Below are the code and all the weights of a small trained network. Each question names an input and a class and asks about switching units off, where a switched-off unit gives its printed mean instead of its output.

import numpy as np


def w(rows, s, z=0):
    codes = np.array(rows[::2]) - 128.0
    scale = np.full(codes.shape[1], s)
    scale[-1] = z or s
    return codes * scale


def f(y):
    return np.maximum(y, 0)


def log_softmax(a):
    a = a - a.max(-1, keepdims=True)
    return a - np.log(np.exp(a).sum(-1, keepdims=True))


def net(x, mask):
    res = np.array(x, float).reshape(1, 5) / 4 @ E
    y = f(res @ A[0][:, :-1].T + A[0][:, -1])
    res = res + np.where(mask, y, B[0][:, -1]) @ B[0][:, :-1]
    return log_softmax(res[-1] @ U[:, :-1].T + U[:, -1])


A, B = {}, {}
E = w([
[129,52,155,13,105,93],'x0',
[213,1,122,156,116,109],'x1',
[113,113,46,111,97,206],'x2',
[190,175,154,104,78,117],'x3',
[36,134,175,167,24,106],'x4',
],0.0092)
A[0] = w([
[109,96,130,198,46,153,158],'n1',
[192,179,71,153,196,145,125],'n2',
[76,94,63,182,141,155,150],'n3',
[76,104,88,207,150,157,144],'n4',
[235,2,165,88,106,123,229],'n5',
[191,158,67,84,169,189,205],'n6',
[11,167,155,157,130,127,254],'n7',
[105,119,85,1,73,192,174],'n8',
[191,151,72,116,131,156,188],'n9',
[175,115,112,72,199,120,243],'n10',
[19,139,122,173,122,135,183],'n11',
[167,91,146,101,242,87,176],'n12',
[38,140,71,171,153,138,160],'n13',
[127,67,125,187,117,102,195],'n14',
[119,104,121,185,8,141,140],'n15',
[125,220,198,92,87,75,184],'n16',
[81,186,212,175,76,108,168],'n17',
[210,150,103,162,212,149,131],'n18',
[20,179,144,149,128,123,246],'n19',
[157,24,149,93,87,70,183],'n20',
[152,161,61,60,152,158,192],'n21',
],0.0088,0.0054)
B[0] = w([
[170,171,78,125,69,127,175],'n1',
[135,155,146,219,182,186,182],'n2',
[160,109,67,118,151,186,170],'n3',
[206,149,77,104,163,206,171],'n4',
[174,59,106,141,110,57,249],'n5',
[65,101,123,187,131,170,200],'n6',
[184,255,154,32,150,147,210],'n7',
[20,88,82,99,89,149,195],'n8',
[106,133,97,196,111,158,178],'n9',
[82,53,181,159,173,131,204],'n10',
[167,178,113,70,136,167,187],'n11',
[142,68,218,124,211,96,196],'n12',
[151,150,108,88,177,174,179],'n13',
[220,128,101,114,110,121,178],'n14',
[138,169,70,151,48,117,178],'n15',
[86,157,212,144,95,72,197],'n16',
[163,224,173,102,69,89,198],'n17',
[171,141,159,218,209,137,186],'n18',
[143,201,163,75,151,139,207],'n19',
[155,69,94,96,113,38,214],'n20',
[26,103,150,166,133,171,186],'n21',
],0.0089,0.014)
U = w([
[179,113,61,156,66,86,255],'0',
[130,226,221,112,95,83,117],'1',
[49,134,119,56,155,149,107],'2',
[163,58,160,103,170,65,100],'3',
[128,134,157,254,203,156,98],'4',
[41,106,92,159,83,150,209],'5',
[186,196,87,90,152,186,51],'6',
],0.009,0.00065)

Each question gives the input, the list of numbers given to net, and the class t.
The units are the neurons (one row each of A and B). Each row of codes is followed by its name. A weight is (code - 128) times the scale printed after its matrix; where a second scale follows, it is the last column's (A, B and U).
mask holds one flag per neuron, in row order. A switched-off neuron (its flag False) gives its mean, the last column of its row in B, instead of its output. The means were averaged over made-up inputs and are rounded, as every weight is.
A unit's drop is (log p(t) with every unit on - log p(t) with that unit switched off) / (log p(t) with every unit on - log p(t) with every unit switched off).
The circuit of an input: a set's keep is (log p(t) with only the set's units on - log p(t) with every unit switched off) / (log p(t) with every unit on - log p(t) with every unit switched off). Starting from the 12 units with the biggest drops (on a tie, the unit counted first), units are removed one at a time, each time the one whose removal leaves the highest keep (on an exact tie, the one counted first), for as long as the keep stays at least 0.8.
units of the circuit, in order: the units of the circuit, biggest drop first
k most important neurons: the k neurons with the biggest drops, biggest first
drop of u: that unit's drop, to one decimal
input [6,8,-1,5,3], class 0: most important neuron : [n15]
input [1,7,8,-6,-4], class 4: units of the circuit, in order : [n6, n18]
input [-1,6,-6,3,-7], class 4: 4 most important neurons : [n18, n2, n9, n6]
input [-2,2,-6,4,-1], class 3: 3 most important neurons : [n7, n19, n6]
input [-1,6,-6,4,-7], class 4: 4 most important neurons : [n18, n2, n9, n6]
input [-1,-3,-4,-6,-2], class 6: 2 most important neurons : [n16, n7]
input [8,5,3,3,3], class 0: 2 most important neurons : [n12, n15]
input [-4,-3,0,-1,4], class 6: drop of n11 : 0.3
input [-4,5,-7,-4,6], class 1: drop of n16 : -0.2
input [6,-1,7,-4,-7], class 5: drop of n8 : 0.5
